Below is a small trained network, with its code and all its weights. Each question gives an input and a class and asks what happens when units are switched off, that is, made to give their printed mean instead of their output.

import numpy as np


def w(rows, s, z=0):
    codes = np.array(rows[::2]) - 128.0
    scale = np.full(codes.shape[1], s)
    scale[-1] = z or s
    return codes * scale


def norm(h):
    return h / np.sqrt((h * h).mean(-1, keepdims=True) + 1e-5)


def f(y):
    return np.maximum(y, 0)


def log_softmax(a):
    a = a - a.max(-1, keepdims=True)
    return a - np.log(np.exp(a).sum(-1, keepdims=True))


def net(x, mask):
    res = np.array(x, float).reshape(1, 2) / 4 @ E
    u = 0
    for l in range(4):
        y = f(norm(res) @ A[l][:, :-1].T + A[l][:, -1])
        res = res + np.where(mask[u : u + 8], y, B[l][:, -1]) @ B[l][:, :-1]
        u += 8
    return log_softmax(norm(res)[-1] @ U[:, :-1].T + U[:, -1])


A, B = {}, {}
E = w([
[137,83,178,145,75],'x0',
[128,134,133,90,252],'x1',
],0.0036)
A[0] = w([
[125,143,135,150,65,122],'0.n0',
[164,109,140,112,202,8],'0.n1',
[118,115,121,141,132,104],'0.n2',
[138,142,110,171,184,100],'0.n3',
[136,71,161,133,67,121],'0.n4',
[151,121,147,199,2,139],'0.n5',
[137,157,56,139,100,127],'0.n6',
[140,94,157,148,151,53],'0.n7',
],0.0052,0.0019)
B[0] = w([
[87,53,20,108,100,182],'0.n0',
[147,121,120,74,121,176],'0.n1',
[156,143,185,71,84,128],'0.n2',
[156,146,135,129,146,161],'0.n3',
[166,88,204,222,4,196],'0.n4',
[76,93,151,138,83,253],'0.n5',
[177,85,136,179,70,165],'0.n6',
[137,38,138,138,130,146],'0.n7',
],0.0037,0.0051)
A[1] = w([
[101,113,182,147,160,159],'1.n0',
[187,113,95,160,141,78],'1.n1',
[183,134,112,169,152,84],'1.n2',
[165,109,117,73,180,3],'1.n3',
[145,181,100,212,143,75],'1.n4',
[72,255,127,87,151,97],'1.n5',
[167,152,178,165,148,173],'1.n6',
[144,176,107,144,148,18],'1.n7',
],0.0055,0.0019)
B[1] = w([
[190,120,118,255,84,215],'1.n0',
[202,181,136,103,199,149],'1.n1',
[151,172,99,89,97,155],'1.n2',
[87,101,171,105,174,253],'1.n3',
[210,125,177,185,84,161],'1.n4',
[77,142,42,169,27,229],'1.n5',
[99,119,130,59,35,187],'1.n6',
[213,69,153,73,82,158],'1.n7',
],0.0036,0.0019)
A[2] = w([
[133,183,96,146,234,119],'2.n0',
[168,122,133,158,115,73],'2.n1',
[172,228,89,135,162,22],'2.n2',
[72,90,148,172,60,254],'2.n3',
[44,156,125,121,169,48],'2.n4',
[180,210,117,201,86,201],'2.n5',
[85,128,98,54,107,3],'2.n6',
[132,93,171,83,2,77],'2.n7',
],0.0052,0.00072)
B[2] = w([
[72,119,149,133,50,183],'2.n0',
[168,137,121,112,105,155],'2.n1',
[124,156,109,107,84,165],'2.n2',
[80,69,2,213,138,248],'2.n3',
[199,200,65,133,38,152],'2.n4',
[173,101,204,156,170,176],'2.n5',
[111,108,110,94,163,144],'2.n6',
[172,67,41,192,90,253],'2.n7',
],0.0052,0.0049)
A[3] = w([
[115,104,254,94,156,4],'3.n0',
[117,105,84,82,84,66],'3.n1',
[147,119,187,177,117,225],'3.n2',
[101,119,135,173,88,91],'3.n3',
[161,123,133,155,204,148],'3.n4',
[109,148,77,194,95,168],'3.n5',
[136,110,144,136,139,126],'3.n6',
[98,87,118,125,123,162],'3.n7',
],0.0084,0.0013)
B[3] = w([
[126,68,241,148,252,171],'3.n0',
[86,188,105,112,147,198],'3.n1',
[65,151,118,79,66,181],'3.n2',
[65,46,10,156,160,199],'3.n3',
[134,224,172,44,143,149],'3.n4',
[112,38,207,112,205,253],'3.n5',
[104,157,94,89,165,144],'3.n6',
[153,92,116,182,157,186],'3.n7',
],0.0035,0.0061)
U = w([
[113,92,242,105,231,140],'0',
[243,173,173,126,66,127],'1',
[92,3,53,209,83,179],'2',
[26,202,53,46,114,154],'3',
[117,172,167,170,129,2],'4',
],0.012,0.0077)

Each question gives the input, the list of numbers given to net, and the class t.
The units are the neurons (one row each of A and B). Each row of codes is followed by its name. A weight is (code - 128) times the scale printed after its matrix; where a second scale follows, it is the last column's (A, B and U).
mask holds one flag per neuron, layer by layer. A switched-off neuron (its flag False) gives its mean, the last column of its row in B, instead of its output. The means were averaged over made-up inputs and are rounded, as every weight is.
A unit's drop is (log p(t) with every unit on - log p(t) with that unit switched off) / (log p(t) with every unit on - log p(t) with every unit switched off).
most important unit: the unit with the biggest drop
k most important neurons: the k neurons with the biggest drops, biggest first
top k neurons in layer l: the k neurons of layer l with the biggest drops, biggest first
drop when u is switched off: that unit's drop, to one decimal
input [1,3], class 0: 2 most important neurons -> [0.n4; 2.n7]
input [-7,-1], class 1: most important neuron -> [0.n5]
input [2,5], class 0: top 2 neurons in layer 2 -> [2.n3; 2.n7]
input [-8,-3], class 1: 2 most important neurons -> [0.n6; 0.n5]
input [-6,1], class 3: 3 most important neurons -> [0.n4; 2.n7; 2.n3]
input [0,8], class 3: 3 most important neurons -> [0.n4; 2.n4; 2.n5]
input [-1,4], class 3: 3 most important neurons -> [0.n4; 2.n3; 2.n7]
input [1,4], class 0: top 2 neurons in layer 2 -> [2.n7; 2.n3]
input [-4,0], class 1: 2 most important neurons -> [0.n5; 2.n3]
input [1,8], class 0: 3 most important neurons -> [2.n7; 2.n3; 1.n3]
input [-4,-2], class 1: top 2 neurons in layer 0 -> [0.n5; 0.n4]
input [-2,-1], class 1: drop when 0.n4 is switched off -> 0.6
input [-7,-3], class 1: drop when 0.n6 is switched off -> 0.7
input [-8,-4], class 1: drop when 0.n6 is switched off -> 0.9
input [-7,-2], class 1: most important unit -> 0.n6
input [-6,-3], class 1: 2 most important neurons -> [0.n5; 0.n6]
